Facts:
bige Δ gosikom; bitrem Δ bugravil; brase Δ zaravur; braskilak Δ flidek; bratu Δ trimok; bravu Δ voplu; breklim Δ votre
bribris Δ lodo; bridrim Δ brodegres; bristek Δ plikas; brodegres Δ treplem; bromar Δ selu; brosi Δ tifla; brozam Δ dimis
brutrak Δ drofir; bugravil Δ bromar; bulu Δ sonum; bupla Δ steplum; dasko Δ bulu; degros Δ refom; dimis Δ klamun
dinun Δ trulilas; dreskis Δ lopor; dribrik Δ febak; drigo Δ bratu; drofir Δ mufu; drorotri Δ flibutru; druskik Δ dribrik
druzi Δ flitun; duvem Δ stinu; febak Δ fogru; fitrotam Δ brozam; flaras Δ surus; flatres Δ vegus; flesobru Δ lososta
flibutru Δ stuple; flidek Δ mobruflis; flidru Δ suplan; flistir Δ ratrak; floram Δ rafil; fludim Δ dinun; flumek Δ bridrim
fogru Δ romok; fufi Δ flaras; gaklen Δ braskilak; genur Δ bige; gesom Δ gaklen; giplen Δ napusken; gosikom Δ flistir
grinek Δ bupla; gubaklem Δ tugroga; kapaplim Δ grogefe; klamun Δ duvem; klofel Δ plesketor; kope Δ takol; ladebo Δ bitrem
lebon Δ segam; lodo Δ trono; lopor Δ nokur; lososta Δ patar; lostodon Δ stonar; loten Δ steler; lovu Δ druskik
luren Δ ladebo; mufu Δ zerum; naklan Δ rozoples; nisti Δ gesom; patar Δ soskilos; patrom Δ grarin; pebek Δ flumek
pledul Δ kope; plesketor Δ duzu; pletas Δ refli; plidun Δ truras; plikas Δ brase; pliten Δ fupul; ploter Δ drebas
putror Δ muta; rabra Δ flatres; rafil Δ ploter; refli Δ bribris; refom Δ vaskis; rogibro Δ pledul; romok Δ degros
rovos Δ skelom; rozoples Δ vatrustik; rufar Δ maskibes; segam Δ breklim; selu Δ pebek; skelom Δ stume; sonum Δ zakli
soskilos Δ genur; sozek Δ soklir; steler Δ floram; steplum Δ pletas; stoklur Δ skadrarum; stume Δ giplen; stuple Δ flesobru
suplan Δ gubaklem; surus Δ putror; takol Δ pliten; teklok Δ bristek; treplem Δ kapaplim; trimok Δ luren; truras Δ rabra
tuben Δ sepo; tugroga Δ fludim; tusanis Δ rogibro; vegus Δ bravu; voplu Δ dida; votre Δ zeli; zakli Δ patrom
zaravur Δ rovos; zerum Δ lebon; zezu Δ tusanis; zotan Δ zibol; bravu ρ takol; breklim ρ flidek; bribris ρ treplem
brodegres ρ soskilos; bromar ρ dimis; bromar ρ gaklen; bulu ρ takol; bulu ρ draflir; dasko ρ renibrak; degros ρ ratrak
degros ρ naklan; degros ρ triskarok; dimis ρ bulu; dinun ρ giplen; dinun ρ bribris; draflir ρ treplem; draflir ρ takol
dreskis ρ stoklur; dribrik ρ takol; drofir ρ dimis; drofir ρ plidun; drofir ρ takol; drofir ρ rogibro; drofir ρ napusken
drofir ρ gubaklem; drofir ρ fludim; duzu ρ trulilas; febak ρ draflir; fitrotam ρ stuple; fitrotam ρ bromar; flatres ρ stuple
flatres ρ fupul; flatres ρ rozoples; flatres ρ grogefe; flidek ρ soskilos; flidru ρ rozoples; flistir ρ treplem; flistir ρ klamun
floram ρ bulu; floram ρ treplem; fludim ρ selu; fludim ρ floram; fupul ρ zomu; fupul ρ takol; fupul ρ bromar
fupul ρ votre; gaklen ρ treplem; genur ρ zaravur; genur ρ soskilos; gosikom ρ teklok; gosikom ρ grinek; grarin ρ bravu
grarin ρ stonar; grarin ρ patrom; grarin ρ vutel; grinek ρ draflir; grogefe ρ fupul; grogefe ρ selu; grogefe ρ brozam
grogefe ρ dreskis; gubaklem ρ dimis; gubaklem ρ bribris; kapaplim ρ dimis; kapaplim ρ plikas; kloru ρ dreskis; kloru ρ fludim
kloru ρ grogefe; lebon ρ bribris; maskibes ρ takol; maskibes ρ ratrak; mobruflis ρ bulu; mobruflis ρ takol; mobruflis ρ draflir
muta ρ zomu; muta ρ rogibro; napusken ρ gaklen; nisti ρ stuple; nokur ρ bulu; patrom ρ grinek; pledul ρ febak
pledul ρ patrom; pledul ρ fludim; plikas ρ bulu; plistuk ρ bulu; plistuk ρ selu; plistuk ρ ploter; plistuk ρ rozoples
ratrak ρ zomu; renibrak ρ treplem; renibrak ρ takol; rogibro ρ takol; rozoples ρ treplem; selu ρ takol; selu ρ vegus
skadrarum ρ brozam; skadrarum ρ pledul; soklir ρ bulu; soklir ρ bribris; soskilos ρ bribris; steler ρ drebas; steler ρ treplem
steler ρ stoklur; steplum ρ grinek; stinu ρ patrom; stoklur ρ vegus; stonar ρ vegus; stonar ρ nisti; teklok ρ renibrak
tifin ρ treplem; tifin ρ naklan; tifin ρ luren; tifin ρ fludim; treplem ρ takol; trimok ρ fupul; trono ρ steplum
trulilas ρ bristek; tuben ρ grinek; tugroga ρ bromar; tukosin ρ steplum; vatrustik ρ bravu; vatrustik ρ takol; vegus ρ bulu
vegus ρ dimis; vegus ρ treplem; vegus ρ grinek; votre ρ febak; votre ρ treplem; votre ρ takol; votre ρ mobruflis
vutel ρ renibrak; vutel ρ tugroga; vutel ρ zafovil; zabrol ρ nokur; zafovil ρ ratrak; zakli ρ nisti; zakli ρ tugroga
zaravur ρ draflir; zezu ρ bravu; zotan ρ drebas; zotan ρ bulu; zotan ρ takol; zotan ρ tifin; bige η a
bitrem η g; brase η b; braskilak η b; bratu η c; bravu η a; breklim η c; bribris η a
bridrim η b; bristek η f; brodegres η a; bromar η b; brosi η a; brozam η b; brutrak η b
bugravil η d; bulu η f; bupla η e; dasko η a; degros η a; dida η a; dimis η a
dinun η d; draflir η f; drebas η c; dreskis η f; dribrik η a; drigo η b; drofir η a
drorotri η d; druskik η a; druzi η a; duvem η c; duzu η f; fabe η a; febak η a
fitrotam η a; flaras η f; flatres η a; flesobru η f; flibutru η a; flidek η a; flidru η b
flistir η a; flitun η e; floram η a; fludim η e; flumek η a; fogru η d; fufi η b
fupul η a; gaklen η b; genur η e; gesom η b; giplen η b; gosikom η b; grarin η b
grinek η d; grogefe η b; gubaklem η d; kapaplim η g; klamun η a; klofel η a; kloru η a
kope η d; ladebo η b; lebon η a; lodo η b; lopor η b; lososta η b; lostodon η b
loten η a; lovu η b; luren η c; maskibes η e; mobruflis η a; mufu η b; muta η e
naklan η f; napusken η b; nisti η f; nokur η a; nukluk η d; patar η e; patrom η b
pebek η d; pledul η a; plesketor η b; pletas η a; plidun η b; plikas η e; plistuk η a
pliten η c; ploter η e; putror η a; rabra η d; rafil η a; ratrak η d; refli η b
refom η c; renibrak η a; rogibro η a; romok η a; rovos η c; rozoples η f; rozur η a
rufar η f; segam η g; selu η a; sepo η e; skadrarum η a; skelom η a; soklir η c
sonum η g; soskilos η a; sozek η a; steler η b; steplum η b; stinu η a; stoklur η a
stonar η c; stume η b; stuple η e; suplan η b; surus η a; takol η a; teklok η d
tifin η b; tifla η a; treplem η a; trimok η b; triskarok η c; trono η d; trulilas η a
truras η b; tuben η a; tugroga η b; tukosin η d; tusanis η b; vaskis η a; vatrustik η a
vegus η a; voplu η a; votre η g; vutel η f; zabrol η b; zafovil η c; zakli η a
zaravur η a; zeli η a; zerum η b; zezu η a; zibol η b; zomu η c; zotan η a

Known rows:
[  2 -12   1   5  -9  12 -10   4  -9  17  -5  -6   7   6 -11  12  -9 -11
  -9   6  12   2  28 -14   0   5   0   8 -13  -8  10   7   1  -3   5  -4
  -9   7]: tifin
[  0 -11   4   1 -11  14  -8 -10  -9  -1  -4 -23   1   7   3  11  10 -17
  -9   4  16   2  -6  -6  -9  -4 -10   7  -4 -10   5   7  -4  -3   5  -7
  -4  -7]: tuben
[  7 -10   2   1  -9  16  -8   2  -9  12  -4 -15   4   7 -11  12  -8 -13
  -9   5  13   3  30 -14  15  -6  -7   7 -11 -10   5   8  -4  -5   8  -4
 -14  24]: sepo
[ -4 -11  17   2  -1  15  -2 -11  -9  10  -4 -15   1  -6  -1  11  12  -6
  -4   7  14   3   0  -6 -10   0  -9   8 -12   7  10   8  -5  -1  -6 -10
 -14  -4]: brozam
[ 12 -12   2   1  -6  15 -12  -5 -11   1  -4 -14   3  11 -10  11  -9 -12
 -10   8  12   7  25 -15  13  -6  -2   7 -12  -9   7   7  -5  -5  10   2
 -12  23]: zeli
[  4 -13  19   2 -12  26  -8  -9 -11   0  -3 -23   2  -2   0  13   6 -13
  -8   5  13   3  -3  -2  -8  -3  -6  10 -11 -10   5   7  -5  -3   0  -4
 -13   8]: sozek
[ -9 -12   6  27 -13  29   5 -10  -9  15   4 -20   2   3  16  10   4 -11
  -4  14  23   4  16 -13 -11   2   4   7 -13   3  18   6  -4   1  -7 -10
 -13  -9]: bromar
[  8  -9   1   5  -1  16  -7   4 -10  12  -5 -12   6   4 -12  12  -7 -10
 -10   4  11   5  29 -14   7  -5   2   7 -12  -9   6   7  -4  -4   2  -5
 -14  18]: zibol
[ -4  -7  13   1 -12  15 -13  -3  -8  26   9 -16   2  -3  -3  19   2 -16
   3   3  11   2  -2 -11 -10   5 -11  16 -12  -9  15   7  -6  -3  -7  -4
 -11   1]: dinun
[ 11 -12   3   2  -8  18 -10  -3 -10   0  -5 -18   3   9 -11  11  -9 -12
 -10   8  13   5  26 -13  12  -6  -2   7 -12  -9   5   6  -4  -4  10   2
 -14  23]: tifla
[  4 -11  24   1 -12  14 -14 -10  -2  -2   3 -10   5   9  12  14   6 -12
  -8   9  12   3  -7 -10  -1   3  -6  16 -13 -10  16   6  -4   4   7   0
 -14  -6]: degros
[ -9 -13  10  13 -12  14  -3 -10  -9   9   0 -16   2  -1  11  12   2 -10
  -2   7  17   3   1 -15  -9   5   1  12 -13  -7  17   6  -5   1  -7 -10
 -16  -8]: trimok
[ 10 -14  12   2  -6  39   9   3  -9  -2  -2 -24   1  -8   5  12   4 -15
  10   4  11  -1  -6  -6  -9   8 -16  10 -13  -7   5   5   2  -4   9 -11
 -15  11]: patar
[ -4 -13  13   3  -7  13  -7 -10  -7  10  -4 -16   2  -5   0  13   6 -13
  -1   3  12   4  -4 -11 -11   6  -2  14 -12 -10  12   7  -6   0  -2  -9
 -13  -6]: flidru
[  5  -8  29   2   2  17 -13  -8  -3   8   0 -12   4   3  -3  20  12 -15
  -8   4  11   3  -6  -4  -8  -8  -1  13 -12  -9  14   7  -5   0  -4  -9
 -15  -1]: mufu
[  6 -12  28   1  -6  20 -12 -10 -10   0  -2 -19   1   4   2  13  11 -14
  -9   4  12   3  -6  -1  -8  -5  -4  12 -10 -10   7   6  -6  -3   0  -4
 -13   6]: druskik
[  0 -11  20   2  -4  21  -6  -9  -7   6  -1 -20   2  -6  -1  19   4 -13
  -8   4  12   2  -4  -3  -8  -5  -1  12 -12  -8  12   8  -6  -3  -6  -9
 -15   2]: gesom

Rows:
No name comes twice in this set of rows, the named rows included.
[  5 -11  25   0  -1  14 -14 -11 -10   0  -4  -9   2  11   3  11  24 -17
 -10   6  13   4  -6  -7  -9  -4 -12   9  -6  -5   9   8  -6   0   2  -6
  -7  -7] => febak
[ 10 -13   8   9  -1  29  11  14  -2   6   6 -22   3  -7  -3  21   1 -17
  11   2  10   0  -6   1 -10   1 -16   9 -12  -2  10   6  -4  -3  -6 -10
 -15   7] => flesobru
[  2 -12  27   1  -6  20  -7 -10  -9   2  -6 -12   3  -4   7  11  20  -1
  -8  18  12   1   7  -4  -8  -5 -15   6  -3  14  14   7  -5  -3  -7  -1
 -10  -6] => takol
[  8 -13  18   1  -9  31  -2  -9  -8  -2  -3 -23   1  -6   2  11   7 -15
  -7   3  11   2  -6  -2  -9   1 -13   9 -11 -10   6   6  -5  -4   4 -10
 -14   9] => flibutru
[  2 -12  23   0 -10  14 -13 -11  -9   0  -3 -11   3  11   9  12  14 -14
  -8   6  11   3  -6 -10  -8   3  -9  13 -11  -8  13   6  -5   2   3  -2
  -9  -7] => dribrik
[  7 -13  32   0  -8  14 -14  -9  -8   7   2 -10   2  13   2  12  22 -17
  -9   4  10   1  -8  -7  -9   2  -4  18 -11  -9  15   8  -4  -1  -4   6
  -7  -2] => lebon
[  0 -12   0   1  -8  13  -7   6  -9  18  -6  -9   6  -3 -11  12  -9  -5
 -10  12  12   3  29 -15   1   3  -1   8 -12  -7  10   7  -4  -4   1   0
 -11  12] => napusken
[ 10 -12   7   1 -12  23   3   6 -10   3   2 -22   0  -7   5  13   9 -18
   9   3  11  -1  -6  -9 -10  14 -17  14 -11 -10   6   6   5  -5   5  -8
  -8  -1] => genur
[ -6  -8  16   0 -11  13 -10  -9  -9  24   5 -12   2  -5   0  14   4 -15
   3   3  16   2  -3 -13  -9   7 -15  12 -11  -9  16   6  -6   0  -8  -9
 -10  -2] => gubaklem
[  9 -13  35   0  -2  18 -14 -11 -10   1   0 -14   3   9   0  12  16 -15
 -10   4  12   4  -7  -2  -4  -5  -5  14 -11  -9   9   7  -5   0   2  -4
 -14   5] => romok
[  2 -12  16   1  -7  28   6 -10  -9   0  -6 -17   2  -7   8  11   7  -9
   6   4  12   2   1 -10  -9   6 -16   7 -11  10   5   6  -3  -4   6  -9
 -15   3] => stuple
[ 11 -13   8   9   1  39   9   4  -4  -1  -1 -23   1  -7  -2  18   6 -16
   2   2  10   1  -6  -3 -10   7 -16  10 -11  -5   5   5  -1  -5   5 -11
 -14   5] => lososta
[  3 -12   3   6  -3  19   3  -4  -6   0  -2 -23   1  -6   4  25   6 -17
  -3   3  12   0  -7  -7 -10   3 -15   7  -8  -9   6   6  -3  -4   5 -11
  -8  -8] => gosikom

Now the same objects, written a new way:
Known rows:
[ -4   3  -6  -2  11  -5  -6 -10 -10  -9  -5  10  10   4 -13]: gesom
[ -5 -13  -1 -13   2 -14 -15   0 -11 -17  -6   0   5  17  19]: bromar
[ -7   3  -3   5  18   0  -5  -9  -9 -11  -1   9   7  11 -19]: skelom
[ -7   9  -9   1  16  -9  -4  -6 -10 -13  -1   9  10   3 -14]: rovos
[  4   5  15  -9  27   6   2  -3  -7 -21  19   3  29  17 -10]: trulilas
[ -7   9  -9   3  16  -7  -4  -4 -11 -15   2   7   9   5 -11]: refom
[ -7   1  -3 -11  10  -8  -6 -15  -3  -1 -14  13  13   2 -23]: brutrak
[ -6   1  -6  -2  12  -7  -6  -9  -8 -13  -3  10   9   4  -9]: tifin
[-12 -16   0 -34  -5 -17 -21 -10  -7 -17 -17 -13   1  14  -7]: drigo
[-14  10   3   0  27   1  -7 -11   5  -4 -12   9   8   9 -30]: plikas
[ -7   1  -1   3  16  -1  -8 -11  -5  -7  -6  11   7  11 -21]: pletas
[-10 -15  -1 -25  -4 -15 -20  -7 -12 -24  -9 -14   0  17   0]: ladebo
[-18   1 -11  -2  10  -1   8  -7 -21   5  -6   3  25  -5   0]: flesobru
[ -8  10  -2  10  32   7  -1  -4  -6 -14  -1   2   7  17 -16]: muta
[  5  15  -3  14   0  23 -15  -1  -1  11 -12   5  15   2 -37]: tukosin
[  1 -10   8   6  10  -7 -12  15  -2  -2  -7  18   8  24  27]: flumek
[ -2   0  -7 -11  14  -6   0 -19  -9   0 -10   8  14   8 -16]: flidru

Rows:
No name comes twice in this set of rows, the named rows included.
[ -6  11   6   9  23   3  -2  -5 -10 -12 -13  15   7  16 -39] => soskilos
[ -4 -13   5  -4   8  -9 -16   4  -3 -10  -7   7   5  24  18] => selu
[ -8   0   0   0  16  -1  -8 -12  -2  -6  -8  12   9  10 -24] => druskik
[-15  14  -2   6  29   3  -2  -6  -1  -2  -6   7   8   4 -29] => patar
[ -6  -1  -3   3  19   1  -5 -13  -7 -11  -3   9   8  12 -16] => bravu
[-14  10   3   2  26   2  -8  -5   3  -5 -11   8   8   9 -27] => bupla
[ -8 -17  -4 -31   1 -13 -15 -15 -16 -24 -10 -21   1  21  -1] => trimok
[ -2  14   2  11  26   9  -5 -25   0 -38  -9  14  16   8 -44] => ratrak
[ -9   7 -13  -1  14  -5   2  -6 -14   1   1   7   9  -4  -8] => lososta
[  3   4 -11   5  17  -1   0 -13 -19 -15   4   5  10  12  -5] => grarin

